Each row is followed by roughly how far along a hidden order it lies, from 0 to 10. A new part has a new order.
In the rows, 128 means zero.
[125  76 138 188  77 141 171 164 213 118 140 161 105  72 104 193 131 124
 165 112 102 104 157 126 115 130 101 167 176  65 107 105  52 104  93  75
 107 161 187 111  81 117 100 103  93 157 120 134 146 163  84 131  94 177
 200 138  84 188 156 149 120 138  84 150 133 128 188 110 115 198 162 135
 108 180 185 136 124 156 126 178 127 142  79  66] : 10
[117  94 138 162 109 160 148 166 196 102 111 184 111 165 110 152 137 129
 112 141 157 108 122 112 119 118 103 179 145  93  78 135 133  99 115 124
 113 118 201  91  98 126  99 115  97 144 101 129 143 135 129 124 133 183
 183 152 117 158  99 158 137 117 117 147 152 142 161 106 101 161 130 129
 132 143 201 135 121 133 126 171 126 137  86 113] : 0
[149 109 134 137  92 155 152 176 177 108 110 153 118 149 106 165 133 119
 114 133 143 103 108 123 118 132 100 190 137  96  95 128 119 119 132 130
 114 128 193 111  98 112  97 113  99 144 108 135 144 131 135 123 130 182
 183 132 104 148  85  97 144 138  93 139 101 186 168 100 102 180 121 133
 115 151 165 136 126 137 157 174 126 141  90 109] : 3
[137  74 138 183  92 146 173 159 189 126 142 165 112 109 113 164 129 124
 146 110  97 103 150 122 117 130 101 138 174  66  97 107  68 103 103  73
 104 140 191 107 103 116  67 104  85 155 113 132 132 154  80 127 128 181
 181 136 104 172 162 150 123 136  90 144 141 137 169 103 105 212 164 131
 129 156 182 135 124 164 126 184 126 138  65  45] : 10
[119  70 140 172  82 142 171 158 193 126 149 180 105 111  97 175 136 126
 150 121 107 104 149 122 114 127 101 171 162  70 101 102  76 110 103  92
 102 137 190 101  84 123 102 117  91 153 123 135 147 146  90 140 107 207
 184 142  89 184 140 152 129 133  79 157 129 161 173 107 116 187 158 133
 107 181 186 134 122 148 124 176 127 133  82  80] : 9
[114  55 142 202  85 139 162 149 206 119 125 182 100 112  99 158 140 135
 146 131  96 104 162 121 114 127 104 167 185  72 102 105  74 132  87 101
  99 135 189  99 113 123  98 100  90 144 112 135 149 155  75 132 124 168
 167 143 113 175 147 210 131 131 105 159 168 106 180 109 106 176 173 133
 149 144 205 134 121 150  98 166 126 133  86 109] : 5
[112  73 142 180 114 146 156 147 186 122 125 184 104 124 111 154 140 129
 135 133 114 105 145 117 113 126 105 177 159  66  92 104  87 133 110 125
 102 135 191  96 125 124 100 108  87 142 117 134 141 141 101 117 125 169
 176 143 109 141 118 167 128 129 116 154 141 132 170 106 107 164 160 131
 144 109 191 142 121 151 122 165 128 133  83 111] : 3
[107  51 140 192 109 153 164 165 215 129 126 195 108 127 113 164 142 135
 132 132 120 107 145 104 107 124 105 195 172  74  77 108  97 107 111 125
  81 136 244  89 101 123  97 113  84 142  95 131 142 138  91 128  94 205
 196 143  99 175 116 191 125 124  90 155 149 141 172 114 104 166 159 129
 131 168 231 136 120 143 121 164 127 133  85 117] : 8
[147  94 147 154  82 153 154 167 172 123 124 170 111 192  91 159 144 125
 114 132 153 104 111 120 118 134 102 197 139 107  88 137 125 114 156 141
 103 125 196 103 105 117  94 113  89 142 107 165 143 130 120 126 127 217
 178 136 111 157  92 108 149 133  80 146  76 208 162 106 105 182 118 131
 112 163 194 130 124 133 146 170 126 138  95 111] : 6
[150  74 135 185  77 142 158 155 179 119 111 155 104 106 105 165 124 120
 128 132  95 102 140 130 114 133  97 161 161  59 106 102  93 140 100 119
 113 134 191 121 119 110 101  99  92 146 118 135 147 143 102 127 130 169
 178 133 109 151 122 148 138 145  95 140 132 131 181 101 106 209 167 138
 136 120 178 135 127 139 128 179 126 140  72 110] : 2
[125  61 139 193  93 134 157 162 201 119 124 179 105 118 110 177 134 130
 151 132 110 102 146 119 115 128 104 160 180  68  94 106  68 105 105 104
  91 153 204 102 105 119  96 103  85 144  99 132 144 151  85 128  96 178
 195 132 100 180 134 157 123 135  87 149 141 135 169 108 107 184 161 132
 121 175 194 135 123 155 124 171 126 136  76 109] : 9
[159 111 134 145  83 142 151 158 166 103 104 137 113 103 114 170 120 119
 128 132 112 107 131 132 114 131 100 158 143  82 112 120 111 138 103 118
 129 133 156 126 106 119 102  98 116 145 114 132 148 143 127 125 131 151
 177 128 119 150 122 123 126 147 115 137 133 131 165 100 104 192 150 137
 125 144 146 136 128 150 130 172 125 142  89 111] : 1
[132 112 134 158 105 127 139 159 147 104 117 151 126 108 122 143 123 124
 131 132 116 113 139 137 117 128 104 173 144  92 121 112 112 134 104 120
 118 135 136 108 105 126 120 103 126 127 120 134 147 140 129 130 128 125
 160 134 123 136 120 127 128 137 123 147 131 116 136 109 108 152 126 134
 130 140 128 135 122 154 126 125 127 138 108 114] : 1
[147  50 138 200  73 124 162 158 198 124 112 157 104 101 105 179 126 136
 156 131  78 103 148 123 105 132 100 163 176  64 116 101  56 146  98 120
  96 147 202 119 121 112  97  86  96 144 102 134 150 147  80 122  95 170
 181 134 111 169 132 182 131 145  96 147 131 129 177 106 104 204 179 138
 127 145 204 135 126 155 122 175 126 137  76 111] : 9
[136  72 137 180  89 129 152 156 183 115 112 166 103 109 117 158 130 124
 130 131 105 104 145 124 115 130 101 159 161  63  99 107  81 128 104 120
 117 130 182 108 119 115 105 103  85 145 116 133 147 139 102 115 133 160
 179 136 110 145 126 184 126 137 121 146 138 117 174 107 105 191 166 134
 149 107 182 142 124 156 122 176 126 137  73 114] : 1

[123 132 120 101  96 167  90  55 134 138 108 122 110 137  67 115 132 138
  87 179 136 129 140 121 141 150  88 111  95  90 116 170 126  96 106 123
  99 123 164  96 110 113 217 138 109 154 123  82 140  93 169 108 154 109
 118 144 131 132 102 113 151 114 117 112  86 131 116 131 118 118 125 158
  51 106 163 156  94 127 110 119 117 145 136  97  84 110  95 122 151 128
 142 129 128 131 131 139 147 163 127 107 120 132 120 111 106] : 10
[ 97 120 140 114  99 149 112  43  78 122 163 124  86 125  14 116 180 124
 127 148 126 144  84 132 142 199 110 132 138 149 129 140 158 149 101 170
 219 130  87 121 149 135  21 149 128 137 140 119 144 125 128 124  87 159
 157 144 123 135 142 100 186 107 140 103 131 129 115  33 169  83 133 121
  41 106 104 141  56 127  89 126 130 156  73 119  84 125 118 115 128 131
 118 147 138 120 128 127 226 174 128 126 141 149 142 109  96] : 6
[102 123 143 131 120 118 146 103  86 115 175 124 103 118  74 132 177 112
 169 107 125 143  78 137 130 171 147 145 164 173 145 108 164 172 114 166
 235 134  73 154 167 146 107 137 142 115 148 150 134 160  94 140  69 167
 158 127 120 131 152 110 163 121 147 120 174 127 124  40 179 102 140  93
 120 129  85 113  73 127 105 138 142 132  67 140 123 129 142 121 110 134
 111 142 138 124 124 119 200 140 129 147 149 145 147 122  99] : 3
[115 126 141 146 139 107 156 139  90 114 174 126 116 117 132 139 163 116
 180  89 123 140  89 139 122 140 159 144 173 173 146  86 156 174 129 157
 217 135  74 161 167 148   8 129 148 106 145 169 127 167  81 142  73 169
 151 120 121 127 156 121 139 129 152 130 184 127 129  64 175 109 140  84
 164 138  92 101 125 127 114 140 143 123  78 153 147 137 157 125 100 136
 111 137 137 123 123 115 167 112 129 153 150 140 147 135  99] : 1
[161 141 107 148 128 176  74 114 127 149  34 145 135 145 162 147  86 161
 103 135 126 122 174 138 106  63  77  85 137  32  87  74 101  90 135 125
  48 125 169  91  91 119 121 111 135 150 113 120 132 103 153 135 184 140
  76 135 147 122 121 135 111 120 142 119  69 125 112 152  71  70 110 149
 114 122 156 124 174 114 101 104  91 113 161 130 143 145 131 119 122 130
 157 123 118 117 131 124  55  83 129 113 128 133 130 136  96] : 1
[163 144 101 151 135 156 104 135 150 147  34 138 155 138 228 153  81 162
 128 116 132 118 170 136  97  37 111  99 139  58 106  82 115  96 140 109
  56 122 173  96 104 113 124 103 140 136 118 137 127 118 143 115 176 131
  69 125 138 119 111 134  95 146 134 138 106 123 119 168  77 123 120 139
 172 138 163 111 193 119 128 114 108  90 155 121 155 142 145 127 124 136
 154 117 118 128 128 126  35  83 129 129 124 122 122 156 106] : 3
[148 118 115 174 157 111 137 179 125 137  59 142 173 124 237 154  99 169
 137  67 122 118 129 140  88  45 159 136 162 120 116  70 147 140 150 137
 147 125  92 117 127 127 255 101 160 122 125 175 119 154 124 129 127 177
  97 116 123 120 147 141 103 173 133 154 141 115 125 123  93 151 122 115
 193 147 109  94 184 126 156 115 128  74 126 148 169 161 173 128 114 134
 136 126 116 118 127 122  60 123 128 143 125 119 129 179 100] : 6
[137 115 124 160 159  88 168 191 137 128  95 133 175 118 230 146 113 152
 153  68 125 119 111 133  98  67 185 155 153 158 137 104 159 153 146 132
 172 125  82 128 143 127  70 106 155 111 133 173 116 168 118 133 108 162
 116 111 113 123 143 138 105 180 124 161 175 117 134 119 119 188 132 112
 205 153 104  96 171 134 171 127 143  75 114 145 161 147 168 133 119 134
 126 125 121 127 125 126  82 143 128 151 123 114 125 176 106] : 7
[126 131 137 152 151  93 162 180 115 116 158 129 132 118 181 143 139 111
 186  80 123 134 109 139 115 115 171 142 175 164 146  76 140 168 143 141
 176 134  95 166 159 145 110 117 148 101 140 175 119 170  74 114  86 157
 141 112 126 124 151 135 112 137 149 141 183 127 136 105 154 127 137  86
 205 149  94  94 157 126 129 141 141 110 103 159 169 141 163 130  98 135
 112 129 133 127 123 113 126  84 129 155 146 131 142 142 101] : 0
[154 148 110 123 110 185  73  87 140 146  66 134 116 147 125 135  96 141
  98 176 133 126 177 130 123 112  65  83 116  38  97 107  90  79 125 100
  28 125 200  96  92 116   1 124 118 153 114  98 136  88 156 143 190 106
  88 141 150 125 102 126 121 102 135 109  63 132 114 169  86  75 114 156
  94 114 176 142 153 116  93 113  91 137 168 111 122 127 110 121 134 129
 155 122 123 125 131 130  79  83 129 107 127 134 125 114 100] : 0
[ 97 132 137 111 102 128 142  69 103 116 189 114  97 119  43 122 182 107
 160 136 135 143  79 131 143 185 132 141 144 167 152 148 165 157 103 153
 219 130 102 139 167 134 163 143 127 119 149 128 140 140 114 119  83 141
 159 134 116 133 125  99 168 118 136 118 166 133 126  58 190 128 147 108
  99 123 116 126  75 131 101 143 146 143  67 113  99 108 122 123 126 137
 117 139 141 135 124 128 212 157 128 143 144 143 138 115 104] : 4
[120 105 136 159 159  78 166 188 113 121 123 135 162 113 182 137 134 145
 144  64 118 122  90 133 108 102 189 167 153 187 138 108 164 170 143 149
 213 129  39 142 149 138  49 118 154 111 133 172 118 172 112 137  86 177
 141 116 111 127 163 139 128 172 124 152 178 116 136  87 131 173 130 105
 180 146  78 104 138 135 170 127 151  96 101 157 152 154 168 131 116 128
 114 133 123 119 126 124 128 160 127 146 124 119 131 164 100] : 9
[110 127 127 102  92 168  93  53 113 133 128 123  96 133  28 113 148 134
  99 178 132 135 117 124 145 176  81 118 104 105 119 169 137 110  98 140
 145 125 139 103 123 119   1 144 115 150 128  91 144  94 162 109 131 122
 132 148 128 135 114 104 168 105 123 104  94 132 114  96 141 101 128 151
  32 102 143 157  72 127  99 121 118 155 111  99  75 113 100 118 146 128
 134 137 133 127 130 137 183 177 128 111 127 139 127 105 103] : 9
[101 123 135 105  93 160 102  35  96 128 148 122  90 129   7 114 170 128
 111 164 130 140  99 128 146 197  91 123 120 127 124 159 151 129  95 158
 188 128 110 114 135 127  96 150 121 144 134 101 145 112 148 137 109 142
 147 147 125 136 129 102 184 103 131 102 114 131 113  59 157  86 130 137
  28 101 124 152  57 126  92 122 123 158  91 108  74 117 108 115 138 130
 127 142 136 123 129 133 209 179 128 117 135 147 136 104  96] : 7
[158 136 104 161 146 134 126 165 150 142  45 138 170 132 247 157  83 164
 150  89 131 116 155 137  90  68 139 116 148  77 113  81 132 118 145 117
  96 123 141 103 117 116  88 100 149 126 122 155 122 134 134 134 157 141
  80 119 127 119 119 137  91 166 130 153 132 118 121 155  86 155 124 128
 193 144 149 100 200 123 146 118 122  77 141 128 163 141 159 129 122 138
 149 118 115 128 126 125  38  98 129 142 123 117 122 172 108] : 4
